Below is a small trained network, with its code and all its weights. Each question gives an input and a class and asks what happens when units are switched off, that is, made to give their printed mean instead of their output.

import numpy as np


def w(rows, s, z=0):
    codes = np.array(rows[::2]) - 128.0
    scale = np.full(codes.shape[1], s)
    scale[-1] = z or s
    return codes * scale


def norm(h):
    return h / np.sqrt((h * h).mean(-1, keepdims=True) + 1e-5)


def f(y):
    return y / 2 * (1 + np.tanh(0.7978845608 * (y + 0.044715 * y**3)))


def log_softmax(a):
    a = a - a.max(-1, keepdims=True)
    return a - np.log(np.exp(a).sum(-1, keepdims=True))


def net(x, mask):
    res = np.array(x, float).reshape(1, 8) / 4 @ E
    u = 0
    for l in range(3):
        y = f(norm(res) @ A[l][:, :-1].T + A[l][:, -1])
        res = res + np.where(mask[u : u + 3], y, B[l][:, -1]) @ B[l][:, :-1]
        u += 3
    return log_softmax(norm(res)[-1] @ U[:, :-1].T + U[:, -1])


A, B = {}, {}
E = w([
[139,122,230,255,102,99,76,154,216,128],'x0',
[159,159,17,159,143,204,100,181,136,94],'x1',
[155,93,128,175,67,143,245,115,135,174],'x2',
[23,113,159,38,124,203,117,150,169,231],'x3',
[141,90,16,32,115,53,55,114,74,60],'x4',
[222,163,147,167,91,174,139,153,146,166],'x5',
[111,201,87,193,187,56,119,138,130,63],'x6',
[166,175,185,32,157,101,52,32,84,104],'x7',
],0.0051)
A[0] = w([
[158,127,48,109,126,167,111,146,197,131,4],'L0N0',
[161,159,116,217,123,2,72,104,167,77,69],'L0N1',
[126,60,140,95,188,182,87,106,151,95,8],'L0N2',
],0.0051,0.002)
B[0] = w([
[108,210,37,151,227,96,48,153,99,52,141],'L0N0',
[46,47,159,232,1,130,91,208,13,17,252],'L0N1',
[88,205,167,166,67,48,116,128,232,242,123],'L0N2',
],0.0084,0.003)
A[1] = w([
[45,253,165,107,150,100,183,116,26,84,2],'L1N0',
[48,74,141,26,86,126,107,128,201,183,65],'L1N1',
[174,134,152,124,94,68,208,135,233,113,27],'L1N2',
],0.0051,0.00098)
B[1] = w([
[39,165,217,109,210,89,197,131,172,94,175],'L1N0',
[95,34,148,110,128,129,73,112,138,143,255],'L1N1',
[175,127,14,254,116,189,184,158,126,83,126],'L1N2',
],0.0084,0.003)
A[2] = w([
[58,222,3,131,153,148,110,173,133,124,51],'L2N0',
[146,82,120,120,95,96,148,76,129,123,196],'L2N1',
[149,151,177,96,126,124,112,102,98,138,249],'L2N2',
],0.0068,0.0015)
B[2] = w([
[162,111,98,177,249,146,118,198,99,201,254],'L2N0',
[189,207,58,35,103,185,141,152,128,125,190],'L2N1',
[174,238,108,158,117,29,118,88,204,94,179],'L2N2',
],0.012,0.0033)
U = w([
[77,77,182,228,31,48,79,186,49,2,207],'0',
[172,213,254,158,116,84,10,74,246,141,45],'1',
[244,195,58,24,63,54,152,63,87,96,45],'2',
[161,96,169,236,50,229,234,175,185,179,174],'3',
[20,196,168,91,227,10,198,59,167,102,2],'4',
[15,12,152,10,68,114,72,87,193,212,181],'5',
[144,96,55,167,237,171,58,222,82,178,184],'6',
],0.0089,0.0023)

Each question gives the input, the list of numbers given to net, and the class t.
The units are the neurons (one row each of A and B). Each row of codes is followed by its name. A weight is (code - 128) times the scale printed after its matrix; where a second scale follows, it is the last column's (A, B and U).
mask holds one flag per neuron, layer by layer. A switched-off neuron (its flag False) gives its mean, the last column of its row in B, instead of its output. The means were averaged over made-up inputs and are rounded, as every weight is.
A unit's drop is (log p(t) with every unit on - log p(t) with that unit switched off) / (log p(t) with every unit on - log p(t) with every unit switched off).
The circuit of an input: a set's keep is (log p(t) with only the set's units on - log p(t) with every unit switched off) / (log p(t) with every unit on - log p(t) with every unit switched off). Starting from all 9 units, units are removed one at a time, each time the one whose removal leaves the highest keep (on an exact tie, the one counted first), for as long as the keep stays at least 0.8.
circuit, biggest first: the units of the circuit, biggest drop first
k most important neurons: the k neurons with the biggest drops, biggest first
drop when u is switched off: that unit's drop, to one decimal
input [2,6,-1,6,-6,-3,-2,-6], class 6: circuit, biggest first : [L0N0, L2N0, L0N1]
input [-2,-8,8,-2,7,-6,-3,-4], class 2: circuit, biggest first : [L2N1]
input [4,2,2,3,6,1,0,5], class 2: circuit, biggest first : [L2N1, L2N2]
input [1,5,5,8,0,1,-8,-3], class 5: circuit, biggest first : [L1N1, L2N0]
input [-4,-8,-4,-8,-1,-8,-6,-8], class 2: circuit, biggest first : [L2N1, L0N1]
input [8,4,-4,7,5,-2,7,7], class 0: 2 most important neurons : [L0N1, L2N1]
input [4,7,1,-7,-8,-4,0,1], class 0: 2 most important neurons : [L0N1, L2N0]
input [-3,3,4,-7,-5,-8,0,5], class 4: 2 most important neurons : [L1N0, L1N2]
input [-6,5,-2,-3,-7,-5,4,8], class 4: drop when L1N0 is switched off : 0.4
input [-1,8,6,-4,-6,-6,5,-7], class 6: drop when L2N0 is switched off : 0.7
input [-2,-3,4,-6,-4,-6,-1,2], class 4: drop when L1N0 is switched off : 2.3
